Here is a tiny trained network, its code and every weight. The questions are about switching its units off for an input and a class, where a switched-off unit gives its printed mean instead of its output.

import numpy as np


def w(rows, s, z=0):
    codes = np.array(rows[::2]) - 128.0
    scale = np.full(codes.shape[1], s)
    scale[-1] = z or s
    return codes * scale


def f(y):
    return np.maximum(y, 0)


def log_softmax(a):
    a = a - a.max(-1, keepdims=True)
    return a - np.log(np.exp(a).sum(-1, keepdims=True))


def net(x, mask):
    res = np.array(x, float).reshape(1, 8) / 4 @ E
    y = f(res @ A[0][:, :-1].T + A[0][:, -1])
    res = res + np.where(mask, y, B[0][:, -1]) @ B[0][:, :-1]
    return log_softmax(res[-1] @ U[:, :-1].T + U[:, -1])


A, B = {}, {}
E = w([
[228,149,134,152,184,99,80],'x0',
[126,128,128,129,126,125,127],'x1',
[173,167,19,64,77,129,122],'x2',
[162,113,191,39,88,87,129],'x3',
[142,143,146,134,89,205,72],'x4',
[199,92,132,199,38,127,201],'x5',
[103,101,111,159,88,58,56],'x6',
[149,3,98,101,171,180,101],'x7',
],0.0061)
A[0] = w([
[92,81,100,155,72,48,51,72],'n1',
[121,143,91,189,136,138,119,120],'n2',
[122,110,97,155,136,153,132,91],'n3',
[146,115,110,162,93,130,155,65],'n4',
[165,110,216,26,73,94,123,36],'n5',
[96,159,129,91,162,156,93,76],'n6',
[115,208,144,147,107,98,144,37],'n7',
[213,152,125,149,177,101,87,21],'n8',
[96,102,225,180,147,132,119,32],'n9',
[168,99,128,174,87,128,158,43],'n10',
[155,153,151,93,168,203,209,56],'n11',
[119,178,152,140,96,121,138,62],'n12',
[155,109,135,151,102,126,151,54],'n13',
[24,96,112,93,62,165,172,30],'n14',
[152,2,99,99,157,160,105,7],'n15',
[97,100,201,173,153,125,130,26],'n16',
[112,95,125,156,94,77,69,39],'n17',
[145,145,75,103,114,129,126,45],'n18',
[163,105,131,178,77,130,147,63],'n19',
[144,154,66,98,112,127,131,18],'n20',
[224,143,140,145,173,115,97,64],'n21',
[91,155,128,90,169,126,94,34],'n22',
[135,144,149,133,103,174,88,71],'n23',
[137,145,170,140,59,210,43,101],'n24',
[149,155,81,107,117,133,150,85],'n25',
[141,130,123,101,160,120,175,121],'n26',
[113,217,153,147,120,102,133,60],'n27',
[144,135,38,84,91,124,115,44],'n28',
[125,204,147,147,115,111,124,46],'n29',
[141,146,82,113,97,132,104,90],'n30',
[79,160,112,84,176,105,71,38],'n31',
[128,120,176,129,134,130,125,109],'n32',
[162,121,122,151,75,124,164,60],'n33',
[121,180,153,135,104,110,130,60],'n34',
[112,93,84,113,172,22,191,97],'n35',
[97,158,54,211,161,163,134,22],'n36',
],0.015,0.012)
B[0] = w([
[135,185,166,107,89,218,77,221],'n1',
[79,131,115,126,186,132,73,202],'n2',
[121,121,103,109,136,118,100,156],'n3',
[145,88,167,124,134,141,116,156],'n4',
[123,117,72,131,230,97,20,226],'n5',
[155,74,180,152,121,135,121,187],'n6',
[120,107,89,70,77,121,131,171],'n7',
[121,171,169,162,63,34,139,176],'n8',
[160,185,128,90,192,114,204,186],'n9',
[151,66,179,127,145,113,129,172],'n10',
[157,170,179,104,75,211,68,203],'n11',
[119,100,114,92,94,113,122,158],'n12',
[146,79,152,124,141,122,148,144],'n13',
[94,192,162,188,68,6,124,209],'n14',
[88,71,66,2,45,108,151,206],'n15',
[178,175,112,83,163,108,205,162],'n16',
[160,175,169,103,91,162,74,155],'n17',
[161,162,120,100,154,113,170,148],'n18',
[118,68,183,134,159,127,128,188],'n19',
[165,172,101,90,155,115,188,145],'n20',
[83,186,160,165,88,74,121,209],'n21',
[163,54,167,131,137,104,139,159],'n22',
[159,132,84,174,108,142,144,152],'n23',
[134,108,54,214,111,175,180,253],'n24',
[153,157,132,108,164,151,160,177],'n25',
[115,144,117,152,125,180,109,180],'n26',
[103,104,105,68,81,133,148,192],'n27',
[137,172,145,84,193,116,190,197],'n28',
[100,101,105,89,82,138,142,164],'n29',
[115,157,137,103,163,141,176,182],'n30',
[135,46,201,152,157,126,153,189],'n31',
[104,156,132,117,167,142,139,164],'n32',
[137,73,170,148,145,130,161,178],'n33',
[112,103,109,84,108,125,129,155],'n34',
[153,111,57,221,105,165,167,217],'n35',
[183,114,69,114,176,68,18,178],'n36',
],0.036,0.0053)
U = w([
[79,75,111,40,133,98,133,93],'0',
[158,178,164,93,253,106,190,102],'1',
[145,32,243,154,205,105,118,104],'2',
[65,176,189,179,140,31,100,118],'3',
[124,117,100,129,253,96,19,113],'4',
[101,124,156,137,186,136,109,252],'5',
[146,164,191,118,148,195,70,127],'6',
[138,108,86,200,169,158,156,104],'7',
],0.0054,0.021)

Each question gives the input, the list of numbers given to net, and the class t.
The units are the neurons (one row each of A and B). Each row of codes is followed by its name. A weight is (code - 128) times the scale printed after its matrix; where a second scale follows, it is the last column's (A, B and U).
mask holds one flag per neuron, in row order. A switched-off neuron (its flag False) gives its mean, the last column of its row in B, instead of its output. The means were averaged over made-up inputs and are rounded, as every weight is.
A unit's drop is (log p(t) with every unit on - log p(t) with that unit switched off) / (log p(t) with every unit on - log p(t) with every unit switched off).
The circuit of an input: a set's keep is (log p(t) with only the set's units on - log p(t) with every unit switched off) / (log p(t) with every unit on - log p(t) with every unit switched off). Starting from the 12 units with the biggest drops (on a tie, the unit counted first), units are removed one at a time, each time the one whose removal leaves the highest keep (on an exact tie, the one counted first), for as long as the keep stays at least 0.8.
circuit, biggest first: the units of the circuit, biggest drop first
most important unit: the unit with the biggest drop
k most important neurons: the k neurons with the biggest drops, biggest first
drop of u: that unit's drop, to one decimal
input [-5,-1,1,8,2,3,-5,3], class 4: most important unit	n5
input [6,6,-3,1,0,-7,8,7], class 6: 2 most important neurons	(n1, n17)
input [-6,-3,-8,8,-2,-4,5,7], class 1: 2 most important neurons	(n9, n16)
input [7,-3,-8,3,-2,8,-6,1], class 1: 2 most important neurons	(n9, n16)
input [7,1,-4,-3,0,-7,-5,2], class 2: circuit, biggest first	(n31, n6)
input [-4,-4,-7,7,-2,1,-8,-4], class 6: 2 most important neurons	(n11, n26)
input [7,7,7,1,-5,5,-6,-3], class 1: 2 most important neurons	(n25, n14)
input [-1,4,-6,-5,2,-4,-2,-5], class 1: 4 most important neurons	(n9, n16, n15, n5)
input [6,-7,7,3,3,-3,2,-6], class 1: 3 most important neurons	(n28, n15, n30)
input [3,-4,0,-4,-7,-7,5,3], class 2: 3 most important neurons	(n31, n24, n22)
input [-6,-5,-3,-3,-2,2,-7,2], class 6: 2 most important neurons	(n11, n21)
input [-7,-2,-1,5,6,2,-4,-7], class 0: circuit, biggest first	(n27, n12)
input [7,-4,4,-6,5,6,-8,-6], class 6: 3 most important neurons	(n11, n14, n25)
input [8,8,0,-5,-5,5,-4,7], class 3: circuit, biggest first	(n21)
input [7,7,1,-2,-6,1,-3,2], class 3: 3 most important neurons	(n21, n8, n24)
input [-7,3,1,-6,2,-2,-8,1], class 6: 2 most important neurons	(n11, n21)
input [6,-2,-4,-4,4,6,-1,1], class 2: 3 most important neurons	(n19, n10, n14)
input [1,-4,8,7,0,3,5,-7], class 1: 4 most important neurons	(n28, n15, n30, n25)
input [6,-3,4,-7,4,-6,5,-3], class 4: 2 most important neurons	(n36, n2)
input [-3,5,6,-5,-7,0,-3,-5], class 7: most important unit	n35
input [1,-1,-3,5,2,0,-7,-8], class 0: drop of n27	0.1
input [-4,4,6,-2,5,6,-5,6], class 0: drop of n7	-0.2
input [-8,8,-8,-2,7,-8,5,2], class 1: drop of n16	0.7
input [5,0,-2,8,-5,-5,-3,0], class 4: drop of n5	1.1
